Below are the code and all the weights of a small trained network. Each question names an input and a class and asks about switching units off, where a switched-off unit gives its printed mean instead of its output.

import numpy as np


def w(rows, s, z=0):
    codes = np.array(rows[::2]) - 128.0
    scale = np.full(codes.shape[1], s)
    scale[-1] = z or s
    return codes * scale


def f(y):
    return y / 2 * (1 + np.tanh(0.7978845608 * (y + 0.044715 * y**3)))


def log_softmax(a):
    a = a - a.max(-1, keepdims=True)
    return a - np.log(np.exp(a).sum(-1, keepdims=True))


def net(x, mask):
    res = np.array(x, float).reshape(1, 6) / 4 @ E
    y = f(res @ A[0][:, :-1].T + A[0][:, -1])
    res = res + np.where(mask, y, B[0][:, -1]) @ B[0][:, :-1]
    return log_softmax(res[-1] @ U[:, :-1].T + U[:, -1])


A, B = {}, {}
E = w([
[127,99,45],'x0',
[81,91,117],'x1',
[254,131,128],'x2',
[123,82,110],'x3',
[194,27,155],'x4',
[129,164,37],'x5',
],0.0098)
A[0] = w([
[204,129,33,254],'neuron 0',
[106,155,60,74],'neuron 1',
[46,60,80,128],'neuron 2',
[113,180,150,173],'neuron 3',
[185,101,164,102],'neuron 4',
[89,109,163,154],'neuron 5',
[214,175,19,139],'neuron 6',
[145,179,155,144],'neuron 7',
[108,117,208,146],'neuron 8',
[132,95,157,81],'neuron 9',
[110,69,108,119],'neuron 10',
[43,104,175,134],'neuron 11',
[89,90,46,72],'neuron 12',
[232,34,175,146],'neuron 13',
[124,140,144,183],'neuron 14',
[129,77,40,95],'neuron 15',
[58,68,166,114],'neuron 16',
[229,121,254,116],'neuron 17',
[202,40,136,124],'neuron 18',
[73,5,197,194],'neuron 19',
[69,170,97,121],'neuron 20',
[110,93,151,162],'neuron 21',
[87,167,143,70],'neuron 22',
[165,110,142,97],'neuron 23',
[91,69,93,137],'neuron 24',
[158,194,110,105],'neuron 25',
[122,97,158,111],'neuron 26',
[138,129,173,72],'neuron 27',
[169,205,154,152],'neuron 28',
[74,161,106,159],'neuron 29',
[206,214,64,192],'neuron 30',
[244,56,199,160],'neuron 31',
[65,118,118,97],'neuron 32',
],0.011,0.0079)
B[0] = w([
[155,153,192,247],'neuron 0',
[119,149,4,153],'neuron 1',
[149,114,119,185],'neuron 2',
[123,164,154,169],'neuron 3',
[205,101,141,160],'neuron 4',
[115,123,159,160],'neuron 5',
[103,153,152,216],'neuron 6',
[125,178,113,153],'neuron 7',
[162,171,146,173],'neuron 8',
[144,72,68,131],'neuron 9',
[184,143,57,146],'neuron 10',
[62,77,164,186],'neuron 11',
[119,108,72,159],'neuron 12',
[247,109,105,229],'neuron 13',
[147,167,178,155],'neuron 14',
[163,114,103,166],'neuron 15',
[182,25,153,171],'neuron 16',
[197,136,114,217],'neuron 17',
[173,135,124,197],'neuron 18',
[157,132,159,225],'neuron 19',
[197,140,133,174],'neuron 20',
[126,120,196,155],'neuron 21',
[144,107,133,142],'neuron 22',
[180,65,122,139],'neuron 23',
[200,154,81,160],'neuron 24',
[80,183,78,150],'neuron 25',
[125,136,123,137],'neuron 26',
[135,110,82,130],'neuron 27',
[96,152,141,171],'neuron 28',
[166,140,166,179],'neuron 29',
[63,192,179,220],'neuron 30',
[254,102,140,237],'neuron 31',
[180,78,128,153],'neuron 32',
],0.0061,0.012)
U = w([
[131,114,80,3],'0',
[156,61,183,108],'1',
[108,31,144,181],'2',
[79,199,88,207],'3',
[183,99,66,162],'4',
[85,110,5,64],'5',
],0.013,0.0059)

Each question gives the input, the list of numbers given to net, and the class t.
The units are the neurons (one row each of A and B). Each row of codes is followed by its name. A weight is (code - 128) times the scale printed after its matrix; where a second scale follows, it is the last column's (A, B and U).
mask holds one flag per neuron, in row order. A switched-off neuron (its flag False) gives its mean, the last column of its row in B, instead of its output. The means were averaged over made-up inputs and are rounded, as every weight is.
A unit's drop is (log p(t) with every unit on - log p(t) with that unit switched off) / (log p(t) with every unit on - log p(t) with every unit switched off).
The circuit of an input: a set's keep is (log p(t) with only the set's units on - log p(t) with every unit switched off) / (log p(t) with every unit on - log p(t) with every unit switched off). Starting from the 12 units with the biggest drops (on a tie, the unit counted first), units are removed one at a time, each time the one whose removal leaves the highest keep (on an exact tie, the one counted first), for as long as the keep stays at least 0.8.
circuit, biggest first: the units of the circuit, biggest drop first
unit that matters most: the unit with the biggest drop
top k neurons: the k neurons with the biggest drops, biggest first
drop when u is switched off: that unit's drop, to one decimal
input [-7,8,1,5,-2,8], class 3: circuit, biggest first	[neuron 31; neuron 13]
input [-8,-1,0,8,6,0], class 4: unit that matters most	neuron 13
input [-6,-6,7,-5,3,-1], class 4: circuit, biggest first	[neuron 17; neuron 13]
input [-2,-5,7,4,2,-7], class 4: circuit, biggest first	[neuron 13; neuron 17]
input [6,5,-8,0,-8,5], class 5: circuit, biggest first	[neuron 1; neuron 12]
input [-8,-8,3,-4,3,0], class 4: circuit, biggest first	[neuron 17; neuron 13; neuron 11]
input [5,5,-4,-6,3,4], class 5: top 2 neurons	[neuron 31; neuron 13]
input [-2,-7,-4,5,1,2], class 3: top 3 neurons	[neuron 31; neuron 13; neuron 16]
input [5,-5,-4,5,-3,8], class 3: top 2 neurons	[neuron 30; neuron 0]
input [-7,1,2,4,8,1], class 4: drop when neuron 30 is switched off	0.1
input [-4,3,1,4,-3,-2], class 2: drop when neuron 0 is switched off	0.2
input [-3,-8,0,1,0,-4], class 4: drop when neuron 6 is switched off	0.1
